Below are the code and all the weights of a small trained network. Each question names an input and a class and asks about switching units off, where a switched-off unit gives its printed mean instead of its output.

import numpy as np


def w(rows, s, z=0):
    codes = np.array(rows[::2]) - 128.0
    scale = np.full(codes.shape[1], s)
    scale[-1] = z or s
    return codes * scale


def f(y):
    return np.maximum(y, 0)


def log_softmax(a):
    a = a - a.max(-1, keepdims=True)
    return a - np.log(np.exp(a).sum(-1, keepdims=True))


def net(x, mask):
    res = np.array(x, float).reshape(1, 5) / 4 @ E
    y = f(res @ A[0][:, :-1].T + A[0][:, -1])
    res = res + np.where(mask, y, B[0][:, -1]) @ B[0][:, :-1]
    return log_softmax(res[-1] @ U[:, :-1].T + U[:, -1])


A, B = {}, {}
E = w([
[200,109,135,68,116],'x0',
[48,136,150,93,81],'x1',
[126,106,233,140,52],'x2',
[147,135,72,205,52],'x3',
[152,9,148,158,133],'x4',
],0.012)
A[0] = w([
[162,96,169,151,130,139],'n0',
[106,101,97,199,164,209],'n1',
[155,177,8,122,137,218],'n2',
[113,187,144,125,166,253],'n3',
[92,105,119,176,57,191],'n4',
[199,88,125,153,113,196],'n5',
[89,174,132,74,141,215],'n6',
[118,82,64,211,140,185],'n7',
[110,170,94,121,54,160],'n8',
[63,105,189,124,78,223],'n9',
[198,99,160,124,153,150],'n10',
[181,87,186,101,148,189],'n11',
[82,112,177,70,186,138],'n12',
[106,118,183,61,208,150],'n13',
[146,182,143,59,141,218],'n14',
],0.013,0.0057)
B[0] = w([
[214,188,69,118,37,179],'n0',
[183,99,179,189,202,202],'n1',
[119,182,121,86,198,255],'n2',
[2,170,68,211,113,207],'n3',
[157,148,240,139,114,213],'n4',
[244,133,106,65,114,211],'n5',
[17,113,127,136,96,210],'n6',
[216,122,208,128,216,219],'n7',
[93,175,164,79,108,192],'n8',
[133,75,199,134,37,237],'n9',
[189,95,36,77,85,195],'n10',
[161,77,65,102,41,209],'n11',
[87,27,105,178,121,198],'n12',
[92,52,75,155,128,211],'n13',
[81,116,13,100,132,209],'n14',
],0.0082,0.014)
U = w([
[156,209,102,114,169,4],'0',
[127,190,177,236,190,50],'1',
[170,113,186,108,252,90],'2',
[69,217,102,81,146,254],'3',
[188,115,102,85,94,239],'4',
[53,56,105,149,146,48],'5',
[114,126,251,135,75,207],'6',
],0.011,0.0021)

Each question gives the input, the list of numbers given to net, and the class t.
The units are the neurons (one row each of A and B). Each row of codes is followed by its name. A weight is (code - 128) times the scale printed after its matrix; where a second scale follows, it is the last column's (A, B and U).
mask holds one flag per neuron, in row order. A switched-off neuron (its flag False) gives its mean, the last column of its row in B, instead of its output. The means were averaged over made-up inputs and are rounded, as every weight is.
A unit's drop is (log p(t) with every unit on - log p(t) with that unit switched off) / (log p(t) with every unit on - log p(t) with every unit switched off).
The circuit of an input: a set's keep is (log p(t) with only the set's units on - log p(t) with every unit switched off) / (log p(t) with every unit on - log p(t) with every unit switched off). Starting from the 12 units with the biggest drops (on a tie, the unit counted first), units are removed one at a time, each time the one whose removal leaves the highest keep (on an exact tie, the one counted first), for as long as the keep stays at least 0.8.
circuit, biggest first: the units of the circuit, biggest drop first
most important unit: the unit with the biggest drop
top k neurons: the k neurons with the biggest drops, biggest first
drop of u: that unit's drop, to one decimal
input [3,5,-8,6,0], class 2: most important unit : n7
input [-4,-3,3,0,-4], class 3: circuit, biggest first : (n7; n12)
input [2,-6,-7,-4,7], class 4: top 2 neurons : (n10; n11)
input [-4,2,-6,6,-1], class 2: top 2 neurons : (n7; n2)
input [5,-3,-2,-4,-6], class 3: top 2 neurons : (n2; n9)
input [-7,-2,2,-5,7], class 4: top 2 neurons : (n0; n3)
input [-8,3,-2,1,7], class 2: top 3 neurons : (n7; n1; n3)
input [-5,6,-3,4,5], class 6: top 3 neurons : (n4; n2; n9)
input [1,7,2,8,-8], class 6: top 2 neurons : (n4; n9)
input [-6,4,3,4,-8], class 6: top 2 neurons : (n4; n9)
input [5,3,8,8,8], class 4: top 4 neurons : (n5; n0; n10; n11)
input [-4,-4,-6,4,-2], class 2: top 2 neurons : (n7; n2)
input [-4,3,-8,-4,8], class 2: top 2 neurons : (n7; n1)
input [-3,-3,3,3,0], class 6: circuit, biggest first : (n14)
input [-8,7,8,-8,-1], class 5: drop of n8 : 0.0
input [-7,-7,-4,0,-7], class 1: drop of n5 : 0.2
input [-6,-7,2,-5,5], class 4: drop of n0 : 0.2
